Each row comes from the steps of one path. Every step used is in the known rows, and no mark comes twice. Write the path behind each row, first mark first.
Known rows
dasufum-pume-magur-tadeg-fetid-mubodu-mebir-furira: [-306 -299   25 -223  289  -78  280 -120   37 -142  271 -121  310   38
 -215 -207    5   -5  -17   21  -28 -173  153  141   71   21   12  128
   30 -230  256  137 -229   -8   42 -234   33  140  197 -288 -127 -223
 -212  -67  311   32   16  -68  412 -108  165  -87  358  182  -46  -68
  -80]
mebir-furira-lesepil-pegas-fetid-mubodu-rifol: [-141 -311   24 -116 -315  310  -74 -197  -71 -274   65 -230   16  179
  185  178  -42    9  -90   85   41  186 -147  101 -138   74   52 -190
   28  -26 -321 -214 -287 -113   79  -40   77  126  159 -262  -50 -201
 -250 -136  -27 -200   40  182  422  134   27 -166  294   -5 -164 -169
  -28]
pume-mubodu-fetid-dasufum-pegas-lesepil-kuloz-rifol-fafupud-mebir: [ 171 -228   56  -38 -265  -60 -359 -187  341  110 -101 -117  203 -173
  123  -94   32  -39  -56  -30   95  150  196  -63   -1  -68 -330  -74
   18 -185   80    9   30   33 -118  278  -70  288 -284  185   81  -93
  -77   48 -101 -431   10  354  643  215 -188 -258  -72  501 -243  133
 -136]
rifol-fafupud-mebir-furira-kuloz: [-223  -13  -82 -301  171 -148   12   42  334    7  309    3  125  -11
 -301 -178  222  115 -100  -31   88  -59   22  -84  148 -156 -217 -141
  -93 -197   72  160  -29  144 -307  -30  196  154  276 -294   45  -31
   -6   66  -57 -280  -19  -26  140  156 -121   18 -244  222 -136  113
 -127]
lesepil-kuloz-pegas-fetid-mubodu-rifol-fafupud: [ -13 -132   52  -55 -214  188 -223 -164  -45   10  -42  -75   59 -102
 -129  -38   66  101  -96  302 -144   77   71  117 -112    8 -195 -388
  -28   54 -498    5 -122  -46  188  -66  -52  184   64 -160  -42  -65
 -238    9 -434 -268  148  274  371  212   -9 -161  242  215 -206 -177
  -67]
magur-kuloz-rifol-fetid-mebir-furira-lesepil: [-129 -261   16   50  121   24 -143  105  263 -161  130 -207  181  123
   45   41 -159  -47  -12  -48   66  -39 -189   16   39  -85  -75 -261
  267 -170  155 -205 -152  135 -312   56   10   46  153 -311  -60 -178
  -67   86  131  139 -218  280  155  113  -11   44 -168   73 -110 -144
  -40]
furira-mubodu-rifol-fafupud-pume: [ 280  161  -14   30 -278  184  -22 -289 -145  152  -58 -217   11  263
 -175 -169   64  -75 -130   85 -165  256   43 -260   27 -160   83 -111
   14   48 -305  213  -68  -46  346  113  -48  276  -99 -116  -80 -197
 -366  182 -436 -351  176  150  123  170  -61 -220 -162    2  -56  -17
   24]
dasufum-pegas-kuloz-lesepil-tadeg-fetid: [  78  -94  196 -131    7  -39  196 -141   41 -336  -74   19   34  -51
  266   76  -18  151   49  -88   18 -233 -140   91 -104  358 -302 -336
 -388  174   27 -321  164  110 -115   28   27 -110 -257  110  -40  -19
   -1  145  331 -419  -94 -146   93   63    1    4  251  351  156 -165
 -207]
lesepil-tadeg-fetid-magur-kuloz-dasufum-pegas: [ -89   87   54  -64   -5  -96  -80   86   10 -434 -180   63  117 -259
  192  116   -9  250 -163 -232 -129 -205 -120  104   95  252 -148  146
 -136   66 -116 -351  229   -9 -352 -192 -126  -83  -74  -86  -26 -147
   73  400  247 -461 -202 -264   82  186    4   95  -74  245  -11 -284
   44]
magur-dasufum-pegas-lesepil-tadeg-fetid-mebir-mubodu: [-100   87   11 -303   89  -92  201 -115   61  -88 -261  -61   28  -34
  282  463 -323  184   66 -121   85 -312 -114  358 -233  287 -221 -250
 -176   47  170 -262  -34  -47  -97 -151    0  -50 -332  107  -91  163
  154  119   53 -318 -146   35  387  207  139   95  144  239  -66 -248
  141]
pegas-lesepil-tadeg-mubodu-fetid: [ -88 -136 -149   31 -144  205  165 -425  -71  -91   72  -11  -47 -152
  197  427 -289   48    1 -187   90 -251  -67  202  -29  370 -166 -274
 -181   75   47 -270  182   12  282 -108 -137   38 -218  101 -122  -45
  -94 -153  121 -295  -52  230  370   90  105  -79  365  304   -1  104
 -370]
rifol-fafupud-kuloz-lesepil-tadeg-magur-fetid-mubodu-mebir: [ -78 -345  -81  -29  176 -303  252 -198  298  -14   22   -8  113  486
 -138  188   25   47  -64 -122   45 -318   87  289  207   72  -82 -259
  -17   69  -60  126 -195 -224   65   15 -260  307  121   34  -73 -124
   36  -55  317 -124   78   72  522  184   78 -213  197  629  -92  171
 -164]
tadeg-mubodu-fetid-magur-kuloz-rifol-fafupud-pume-pegas: [  89  -32 -126  -88 -209   63  -73 -346   39   94  -30 -161  -97  -60
  -24  395  182  -70 -407   17  -67  210  117   30  114 -215  -16   56
  -56  -64 -324   43   54  117  200 -212  173   -2  108 -210 -171 -289
  -88  156 -390 -294  103  139  184  156   57   18  -61  141 -318 -178
   85]
pegas-fetid-mebir-furira: [-295 -179  -51 -142  168  117   11    1   75  -97  372  -77  247  -62
    1  -82   12  113 -117   80  -52 -190   56   96 -102   -7 -187  141
  -60  -82  235   94 -267   49 -143 -294  178   32   -6 -286    9  -42
 -122 -131  185  -44   70   18   18  -80   -5   82  149   23 -113   87
   15]
kuloz-rifol-mubodu-fetid-magur-tadeg-pume: [   2   34   78 -107  174   29   26 -214 -214   81 -101  -13  120  240
 -338   54   18 -138 -191 -133  284  122  -49  164  -24   61  153   18
  107   82  168 -340 -118 -190   79  -95 -102  111  143  -39 -137 -334
 -130  -43 -330 -155  -29  149  482   35  151 -257  329  134   10   33
   25]
tadeg-magur-dasufum-pume-pegas-kuloz-furira-mubodu: [ -91 -100 -434   12  161 -199   51 -125 -209 -201   41  -42   11   41
  141  195  202   93  -81 -116 -260 -154 -129  158  -40   47  148  -78
  -21  -51 -282   61  101  -22  -68  -97  -37    4  224 -220 -155   -8
  274 -108   37 -360   87   19  446  448  255  148  -82   10 -232  -13
    4]
mubodu-mebir-furira-kuloz-pegas-fetid-dasufum: [-235 -241 -212 -221  -79  189 -214 -229  278 -431  343   88  160   34
  -21   -4 -172  207 -339  147   -2 -105  -18  256  -23  -96 -325  329
 -217  -20  161 -220  -33  -24 -128  112 -140  259  -85 -264  111   12
   32  -69  111 -339  168  117  -56  146 -115  146   67   67   65   73
 -154]
furira-kuloz-lesepil-tadeg-pume-magur-dasufum-pegas-fetid-mebir: [ -84 -172 -191 -185   49   80  -15  -17  264 -290  -27   97   30  397
  257  451  125  227 -206 -141   -4 -259   -7  407  -68   58 -315   34
 -199   90  193 -216 -142  -49 -154 -178 -133   13  -13  -52  -22 -330
  212   83  199 -475  110  -13   40   39  -14  156   78  201 -153  251
   89]
pegas-pume-mubodu-rifol-fafupud-mebir-furira: [ -76 -258  101 -249   13   -1  -76  -76 -113  100  217 -216  196 -153
  -96 -362  120  -69   -1  116   79   98  181 -325  -28 -171 -177   58
   54 -283   84  231 -239  100  -37   24  176  165  -50 -236  -21   85
 -332  -46  -80   -1   68  134  412  115 -134 -275   -8  156 -271   96
    0]
fafupud-dasufum-pume-mubodu-mebir: [ -96 -233 -183  -60  104 -301  229 -252  223 -152   25 -149  140  451
 -115  105  -80  -19   49  -52   -1  -95  223   40  132  -55  266  -98
  230 -158   77   56 -193  -65  251  251 -416  135  -76   52  -79 -143
   33   16  129 -145   31  113  470   60  221  -80   -5  287 -144  126
  109]
pume-magur-kuloz-dasufum-pegas-fetid: [-150  -92 -115   11 -125  311 -225   11   68 -428   76  142  -34 -148
  298  268   16  153 -419   21 -220  -20  -90  301  -30   85 -269  168
 -190   44 -145 -355   10  -24 -171  -82  -26  -50  -40  -85  115 -244
   71  100  215 -232   70  -67 -124  -43   26  193  100  142  134   44
   58]
pegas-fetid-mebir-furira-lesepil-tadeg-magur: [ -62 -275  -23  -36  114   26  -87 -143 -118 -296 -180  280  -54  126
  -82  340   66   71  192 -335  252 -389 -166   17   52  179 -277 -315
 -126   21   43 -175   32 -105 -278 -239 -242 -100 -101 -238   -8  -59
   33  125  333   65   67  133 -121  236   55  -48   78  262  111  139
  117]
mebir-furira-mubodu-rifol-fafupud-dasufum-pume-magur-fetid: [ -75 -381    6   62 -189  232    4   91  -41  -68   64  -67 -101  -96
  195 -191  151   26  -62  208 -204  -45  235  184 -101  133   20   99
 -122 -317   15  -39 -126   71  150 -223  -11   70  -84 -106   60 -298
  -84   26   -8  255   87  154   54  165  220   -3  -19  222   91   45
 -159]
pegas-lesepil-kuloz-furira-mubodu: [ -98 -161 -434  254   10 -130   20 -195   -1 -132   70  -50  160 -124
  151  -26   99  137    1  -41 -248 -184 -171  100  -72  226  118 -200
  102   -1  -98  174   45  -41 -184   99   -4  137   96 -129 -205  -35
   99 -158 -135 -373  -58  118  404  498  259   89   37   74 -152  -83
 -197]
fafupud-dasufum-pegas-kuloz-rifol-mubodu-mebir: [ -22 -170   -4  -75   98 -409   56 -142  302  -60  158 -133  194  631
 -112  330   51  155 -144 -205  -31   71  -10  289  100  -13  104 -192
  206  -54  -54 -258 -184 -172   41  329 -278   91  129  160   72 -269
  199   42  181 -380  -46  111  581   75  -71 -216  -40  435 -144  -89
 -105]
kuloz-furira-mubodu-rifol: [  97 -200 -165   34 -331   -9 -129 -142 -156 -224   24 -226   27  101
  188    8  148   75   12   -6 -151   41 -180   24 -255  139  319 -100
   80  -21 -196  104  -91 -145   56   72   18  126   58 -128 -178  -80
 -244  -64  -58 -289   77  174  434  548  -13  -66  148  -17 -205 -236
 -110]
dasufum-pegas-lesepil-tadeg: [  80 -199 -102   72  -54 -187  203  -52 -260 -310 -210  111 -103  -79
  201  157  145  202  200 -133   19 -103 -183 -134   44  337 -269 -205
   55  149  109 -219  131  -98 -322  133  -36   70 -592  168    5 -109
  103  183  -94 -382 -120   19  -98  221  -82   32  113  166  109   45
 -198]
lesepil-tadeg-mubodu-mebir-furira-kuloz-dasufum-pegas: [-231  -11 -132 -286   77 -274   16   -3   69 -376  162   83  110  -68
   26  243   42  386 -103 -292 -113 -168  -48   -7  191   72 -202  138
  -80  -48  -46 -218  138   27 -291 -182 -135  -17    7 -241  -70 -133
  -30  311  227 -574 -147 -226  200  260  -94    4 -136  266  -39  -24
  -59]
magur-kuloz-dasufum-pume-pegas-fetid: [-125 -145 -120  -80 -161  325    6 -103   27 -383  174   -3 -163  -64
  168  142  106   88 -370  289 -215  174  -48  215  -11  -96 -133   90
 -118   93 -157 -222 -112   93   17 -105   85  -13  -85 -196   42 -167
  103  -39 -173 -180  222   48 -105  -37  120  329   86   69   59  108
   89]
fetid-mubodu-rifol-fafupud: [  13  -45   90 -118 -166   98 -173 -101  -88   73 -169 -144  117 -108
 -142 -180   61    8   60  159  -79  175   80  -10 -105  -23  -66 -327
  110   -2 -416   97 -133  -72  223 -117  -23  123   10 -108  -11 -125
 -320   53 -242 -132  145  257  415  205  -89 -194  159  160 -232 -217
  -30]
fetid-dasufum-pegas-lesepil-kuloz: [-102 -224 -171  184  -83  181 -166 -220  326 -180  -24   93  160 -130
  131  -47    2  216  -45  -60  -18 -143    2 -116   90   72 -272 -119
   -4   98   54 -237  172  -32 -407  214 -217  204 -108   23   39 -142
  130   94 -213 -366 -214   94  145  193   33  -32 -147  153   41   96
 -246]
mebir-mubodu-rifol-fafupud: [  92   17   93 -207 -153   76 -228  -90  -94  108 -145  -95   74 -194
 -172  -55  -42   64   86  195  -55  131   72  -62 -234  -20  -83 -385
   72  -27 -313   38  -65  -66  165  -12   27   56 -193  -69   28   34
 -358   98 -361  -74  111  324  345  327  -89 -164   94  150 -149 -285
   55]
rifol-mubodu-fetid-dasufum-pume: [ -34   81   74  -39 -190  343   75 -295   32 -317  -14  -74   98  -92
  -59 -311 -226   38    8  104 -160   77   -4  116   53   32   39  170
   14  -72  154 -319   80   25  370  -14 -464  215 -167 -147  121 -209
   15  -20  -35 -362  139  216   62  -72  128   10  -10    3   43   36
  -46]
mebir-furira-mubodu-fetid-dasufum-pume-magur-kuloz-lesepil: [  57 -345 -186  -95  138  298  -42  -40  225 -346   72   62  137 -145
  127 -281  -59   -8 -166 -160  -99 -244 -196  127 -141  -51  -15   44
  192  -91  107  -78  169   73 -176  214 -128  184  133 -142    4 -229
   71  -88  334 -260    3  126  -28  322  103  -17 -122   94 -130 -192
  -10]
lesepil-pegas-pume-mubodu-fetid-mebir-furira-kuloz: [-396    5 -250 -307  223  -38   94 -198  218 -223  259 -112   89  195
    3  239  127  241 -272 -154   56 -264  -11   57   42  133  -60  -74
   11 -184    1  -65  -51  111 -139 -210  -11   -5  442 -494  -64  -95
   31  -69   13 -424  -48  -50  149   57  101   43 -154  203 -273  214
   27]
tadeg-magur-fetid-mubodu-mebir: [-161 -290  -81  -35  126 -285  270 -247  335  -42   43  -41   49  530
  -84  189   17  -14  -83 -131   50 -213  143  354  233   55   42   14
   25   75  -28   38 -241 -230  114 -139 -224  234  278   36  -62 -125
   86 -132  369   79   34  -53  566   22  156 -206  192  433  -65  176
  -67]
fetid-mebir-furira-kuloz-lesepil-tadeg: [   4 -175  -82 -298  174 -137  255  102   25 -220   95  103  -29  196
  -26   74  138  236  184 -130   39 -344 -211  -13  -39  206 -287 -196
  -12  100  213    1   28   16 -289   90  -37   63 -256  -97  -73   -5
   58   54  112 -483   -6    3 -270  291  -62   -2   30  291  -30   82
  -93]
kuloz-dasufum-pegas-lesepil-tadeg-magur: [  96 -182  -48  -60   55  -75  -87 -146 -311 -350 -342  386  -63  -44
   52  145  150  183  194 -489  229 -322 -136  -97   31  245 -199 -236
   15   84  -32 -242  249 -193 -378 -161 -347  -58 -259 -103   22 -104
   50  304  306 -148   -8  -41  -78  409  -27 -119  -59  241  179   92
   84]
pume-mubodu-fetid-dasufum: [-232  -52 -140 -142 -184  317 -200 -365  135 -270  -16 -123  148 -215
  246    2 -427  -45 -159 -100  127 -140   34  126 -142  118 -127  397
  -95  -97  128 -308  130   30  201   13 -348  156 -242  -57   82    2
  -56 -183  307 -266   83  314  136   96   71   -6   87  160  -75  125
 -133]
magur-dasufum-pume-mubodu-mebir-furira-lesepil-tadeg: [-171 -358  -33 -105  147 -132  284   60 -184 -250   -5  -95  -29  193
  -47  150 -160   36  368   16   36 -169  -79 -140  116  110 -132 -175
   80 -119  140 -158 -101   52  -81  198 -212   45 -447 -123 -132  -26
    8  128   18 -137  -84  199   60  191  155  -18   66  216  -16  191
 -132]
magur-tadeg-fetid-dasufum-pegas: [-122    5   52  -94 -163  -80 -203 -163  134 -386 -107   -3  202 -321
  296   59   20  194 -141 -175  -70  -20  -30   -2   19  150 -285  380
 -283   17  139 -340  206   17 -202 -135  -55   46 -245   18   95 -180
  -19  242  231 -318  -74  -78  136   11 -135  104  111   76   52 -204
  -73]
fafupud-mebir-mubodu-rifol-fetid-magur-dasufum-pume-pegas-kuloz: [  86   44 -104 -349   79   17  136  -41   47  -92   31 -155 -190  318
   76  450  130  -47 -241   51   46   36   37  135    5 -163 -159 -159
 -175  -39 -207 -392   57   49  -64   21   43   44  163  -19   97   22
  277   -2 -153 -328    5   74  419    3   85   26 -206  112 -174   43
   94]
furira-lesepil-pegas-kuloz-rifol: [ 123 -168   18   -9  109   29 -350   90   37  -34   25 -121  -14  343
   57  455    0   58 -212   -6  -65  224 -131  110  -86   13   85 -289
  181 -109 -277 -298   47  -94 -175  267   40 -166  214  -77   22  -80
   41  -23  -50 -310 -122  109  300   50  -98 -201 -111  214  -16  -73
   26]
tadeg-pume-pegas-lesepil-kuloz-furira-mubodu-fetid: [ -78 -116 -364  134 -216   66   65 -516  -31 -228  198 -114   83 -139
  283  184  -80   64 -224  -37    4 -170   -8  171 -103  295   71  -51
  -54  118  -40 -161  119   39  150 -148  -52  145   95 -104 -223 -170
   53 -378  -99 -447  -36  237  507  371  257   32  223  162 -232   95
 -329]
kuloz-rifol-fafupud-pegas-pume-magur-fetid-mubodu-mebir: [ -72 -284  -59  -63  115 -178   97 -201  232  -51   28 -157   85  546
  -38  247   80  -13 -156   36  -98   -6  214  392  156   17  -42   75
  101  -84  -75   83 -294 -197  275 -114 -196  115  346  -52 -152 -238
  -79  -79  215  -34   92   93  635  -46   91 -307  220  464 -190  139
  -86]
lesepil-pegas-pume-magur-kuloz-furira-mubodu-rifol-fetid: [ 141 -210  -12   95 -206  342 -164 -117 -127 -296    2 -241  104  138
  407  144  254   34 -293  166 -219  -28 -158  210 -229  397   27 -180
   26 -156  -28 -452   82  -83  195   -3 -150  106  201 -298   91 -407
 -331   75   25  -22  -54   78  342  179  164 -214  183   93 -100 -182
 -128]
pegas-lesepil-kuloz-furira: [ -94 -292 -226  251  -21   12 -189 -118   28   39  176   -2  252  -38
  103 -166   48  162  -17  117 -191 -195   80   51    5   80   -1 -171
   26   74  113  178   43  -78 -229  172 -158  153  -48 -212 -196  -32
   54   82 -128 -135  -79   20  177  373  106  182  116   16  -82  -59
 -190]
magur-dasufum-pegas-kuloz-lesepil-tadeg-fetid: [  39 -133  204 -203   32   11  176  -45    7 -290  -53   11   61    3
  342   77  -59  164   84  -82    1 -252  -80  120 -131  321 -313 -262
 -428  156   25 -360  159   99  -99   55  -20 -110 -313  126  -40  -27
   43  205  379 -408 -101 -171  144   95    5  -12  207  322  115  -82
 -244]
dasufum-pegas-lesepil-tadeg-mubodu-rifol-fetid-mebir-furira: [-171 -300   -7 -129   88   33   62  -76  -33 -187  235 -147  277 -135
  161    7  114  182   -1  -76  -32 -234  -44    3 -107  175 -258  -79
   12 -137  304 -176  -95   29 -169 -290   57  116 -174 -267   16 -220
 -303  110  179 -174 -123   50  279  116  -44 -110  182   98 -149  -74
 -148]
tadeg-pume-magur-fetid-mubodu-rifol-fafupud: [   0 -205  111  -74 -145  206 -178 -124 -115   96 -210 -124   44  -52
 -134 -192   76  -59  -58  204  -13  189  166   98 -109  -55  -59 -227
   33  -62 -342   -1 -176  -67  277 -213  -33  137   81 -132  -23 -252
 -331   31 -266   16  158  244  468  217    4 -240  208  219 -168 -113
  -68]

Which path is each row?
[-163   29  142 -177   32  166   79  -12  149   17   85 -183  100   70
   51   55   55 -160 -248   96  -27   49 -161  417   87  157 -160  -99
   35 -171  -24 -260 -145  -40  159 -231  -24  205  438 -208   20 -260
  -75  -97  215 -195 -130    0  413 -125  133 -354  209  326 -122  -83
  -60]	fafupud-mebir-furira-kuloz-rifol-fetid-mubodu
[ 109 -188  192 -133  -54  143 -103 -148  -91 -131 -172 -108  188   11
  286   38  103  109 -133  -94   85  -90   33   78 -294  289  -78 -359
 -251 -147   66  -59   41   57   -2   52   74  -65    2 -128 -121 -254
 -351  236   64  -85   95   73  343   36  -15   65  359  298  102 -216
 -133]	mubodu-rifol-fafupud-kuloz-lesepil-pegas-pume-magur-tadeg-fetid
[-243 -353 -215 -121  280   39   14 -162 -132  113  -68  -62   50   80
   36  563  -22   68   -7 -339   72 -104  -60  120    1   43 -139 -189
    8 -306  148   15  -41   60  -25 -137   66 -116  173 -247 -233 -125
 -198   94  -79  130   14  161  533  -47  125   51  264   95  -50  -79
   30]	fetid-mebir-furira-lesepil-pegas-pume-magur-tadeg-mubodu
[  22  -81  -33 -110  198  110 -236  102 -270   63 -143  -25   -7  166
  -11  246  296   20  -89  -63  -74   -7   35   62 -132  129 -200  116
   58 -184  145   84   15  -82  -46  -24  -51  -75  100 -107 -177 -198
 -202  142 -259   80  133  250   98 -117   33  -35  259  225   72   87
   36]	lesepil-kuloz-rifol-fafupud-pegas-pume-magur-tadeg
[  38 -214 -152   13   48  204 -119 -116  290  -86  -49  -51  168  346
  208  295   83  173 -302  -30 -115 -138   56  320 -147   33 -207 -134
  -46   22   17   16 -132  -15  -57  -57   -5   63   -5 -148   69 -307
   36   39   -5 -334  205   73   90  -76   55  184   48  147 -197   35
  200]	rifol-fafupud-pume-magur-kuloz-lesepil-pegas-fetid-mebir
[ 102 -126   74 -197 -273  205  -18  -85   15 -113 -176 -202 -184  221
  146  266  -83   44  -23   63  -10  -66  -46  270 -304   94  161 -103
  -17 -107   20 -110 -186 -140  171 -109  -80   85  -35  -52  -76  -15
 -179   20 -116  -70   73  227  304  275   77  -63  130  134  -70 -213
  173]	dasufum-pume-magur-fetid-mebir-mubodu-rifol
[ 104  -15 -124 -171    1   79 -176   18   19 -131   42 -104 -110  201
  109  487  107  -10 -284    3 -163  100  -38  312  -91   29  153  -26
   97 -115 -310 -277   54  -91   20   -8  -15 -151  280  -42  -85 -183
  160  -78   14 -488  -24  151  341  144   45 -172  -94  264 -180   16
   13]	furira-mubodu-fetid-magur-dasufum-pume-pegas-kuloz-rifol
[-126  170 -112 -103   33  160   38 -344 -139 -245   59 -192   28 -148
  177  145 -283  -35 -138  -91  -51 -140  116   91 -131  155  -29  -72
   -1  -96 -267 -301  157  161  401 -129 -365   11  -63 -113  -47  -24
  -89 -145   88 -505   65  337  394  -41  322  -62   59  255 -191  248
  -10]	rifol-fafupud-pegas-kuloz-dasufum-pume-mubodu-fetid
[ -58 -343 -125  171 -250  237 -344 -168   25 -217  181  -50  173   57
  249  380  -14  194 -240  219 -103  144   -9   75 -130   84 -138 -451
 -171  -54 -268 -188 -118  -25  -68  218   99   17 -149 -296   95 -237
 -160   24 -201 -219  135  260  208  118   19  189  213   37  -49   -3
  -87]	mubodu-rifol-fafupud-kuloz-furira-lesepil-pegas-fetid
[  62  -54  -10 -359 -236   65  114  -58  -89 -196  -41  -93 -137  -76
  202  264  200   28  -48  187  -69  143  172   86  -57 -116   43  131
  -33 -166  -92 -292   -9   95  159 -246   -3  -49  -67 -231  -30 -271
   37  187 -276 -128   50   79  145  163  211   65  -64 -126 -275 -110
  186]	mebir-mubodu-rifol-fetid-magur-dasufum-pume-pegas
[  66 -173  199 -261    9   69  279  -83  -37 -303  -42  -38  -14   32
  280    1  -22  126  109   46   -5 -164  -34  112 -131  224 -230 -277
 -379  116   37 -297  112  169   11   23  -11 -112 -310   32  -84  -44
   53  166  217 -382   -3 -114  122   97   79   72  188  283   92  -55
 -202]	magur-dasufum-pume-pegas-kuloz-lesepil-tadeg-fetid
[-105   31  -40 -157  -32    7   21 -231  -94 -326   86  -78   38  354
  106  111    2  250 -175  -98  -99   45  -19 -174  261   36 -151  106
  204   36  -91 -298 -151  -22  -55   67 -353  -27  313 -350 -162  -76
    1  114  -72 -214  -99  -61  191   21  -94 -216 -274  162  -92  165
   65]	rifol-mubodu-mebir-furira-lesepil-kuloz-dasufum-pegas-pume
[ 132  -84  -59  -32 -223  123  -55 -120  -57 -246  165 -261   27  107
  365  166  266    8 -240  143 -155   16 -147  157 -228  238  -45 -202
  -45  -37  -99 -439   59    2  131  -48  -27  143   87 -173  103 -273
 -244  -13   31 -144  -30  160  353  215   95 -123  138   85  -95 -113
 -196]	pume-pegas-kuloz-furira-mubodu-rifol-fetid
[ 123 -230  -23   30 -137   -7    5  -43 -186 -381 -186   69   -5  -99
  282  120  104  187  107  -50  -30  -47 -218  -22  -32  399 -338 -113
   75   77  222 -431  171 -144 -266  162 -159  113 -657  111   95 -237
  -29  233   21 -415 -137  108  -88  247 -132  -97  144  256  168   12
 -262]	kuloz-rifol-fetid-dasufum-pegas-lesepil-tadeg
[ -92 -316 -310 -240  176 -279  219 -266  418 -288   81   16  181  508
   -5  286   61  102  -31 -161  -38 -181  254  171   83  -34  179 -131
  227 -171  -61 -101 -158 -111   31  305 -373  121   43 -109   -8 -332
   47   86  202 -402   50   46  489  121  328 -126  -34  241 -268  283
  171]	furira-kuloz-lesepil-pegas-fetid-magur-dasufum-pume-mubodu-mebir
[ -13  -14   33 -374 -219   98 -140   19   74  -24  -29  -74  256  204
    7   15 -169  239  184   61  172 -120   71   43 -211  197 -166 -598
 -173    0   16  -44  -89   23  108   68 -164  -28 -350   21  -37  -64
  -12  218  -67 -324   -6  254  193  461 -162   52 -104  358  -94 -462
  -58]	furira-kuloz-lesepil-tadeg-fetid-mebir-mubodu-rifol-fafupud-dasufum
[ -93 -231 -209 -138  278 -325  229 -251  164 -227   37 -168  132  501
  -79  180  -95   86  -57 -122  -40  -95  196   43   82  -53  232  -99
  272 -140  -97  -73  -98  -57  105  259 -388  108   19  -85  -30  -78
    1   -9  121 -347   43   22  614   34  259  -91  -56  306 -140  239
  141]	lesepil-pegas-kuloz-dasufum-pume-mubodu-mebir
[ -60 -159    4 -126 -210  117  -22 -234   48 -313  -13 -193 -103 -168
  112   85  123   54 -282  132 -137  265  -54  154   15 -146   52  267
   71 -121  -69 -284   58  152  150 -129  -61   42   -7 -218   11 -268
  164   -5 -257 -339  133  199  113  118   87  175  -40   96 -226 -150
   30]	magur-kuloz-rifol-mubodu-fetid-dasufum-pume-pegas
[  37 -106   16 -360 -315  237  -34 -109  -29 -172  -54 -225 -144  247
  213  378  -80  102  -49  143  -23   43  -51  223 -325  -18   92  -76
  -65    3  -79 -178 -232 -124  178  -72  -25   58 -146  -81  -87    7
 -115   20 -209 -244  124  230  366  304   20    3  132   33 -193 -152
  192]	magur-dasufum-pume-pegas-fetid-mebir-mubodu-rifol
[  95  -92   38 -236 -219  196 -103 -140  -74 -144 -143 -245 -170  330
  244  425  -39   63  -80   -2   50  -45  -70  220 -332   96   25  -22
  -76  -87  -16 -116 -197 -142  163 -132  -46   -8   64 -101 -144   61
 -228   11 -100  -93   75  256  367  253    9 -144  117  119 -165 -161
  155]	fafupud-pegas-pume-magur-fetid-mebir-mubodu-rifol
[-178 -283 -155  -93  -24 -111   89 -239  205 -152  250 -161  121  214
 -113   93 -144  -71  -21   22  109  166   46 -141  227 -307 -152 -199
  180  -95 -108   -1 -310  154 -104   64  100  144  100 -353 -131 -221
 -100  -19  -41   36   -9  302  244   87   25   44  -90   20 -156    3
  -45]	rifol-fafupud-pume-pegas-fetid-mubodu-mebir-furira-lesepil
[  97  -52   60 -100  117   26  -16   -7  122  -70  -39 -219   50  451
  142  384  146   55 -248   64   18 -105  -65  365 -116  156 -188 -121
  -15   47  242 -357  -87  -28   56 -252 -121   17   51  -75    7 -238
   -8    9   19 -278  -14   92  270  -53   -9  -71  121  346 -127   89
   11]	lesepil-tadeg-pume-pegas-kuloz-rifol-fetid-mebir
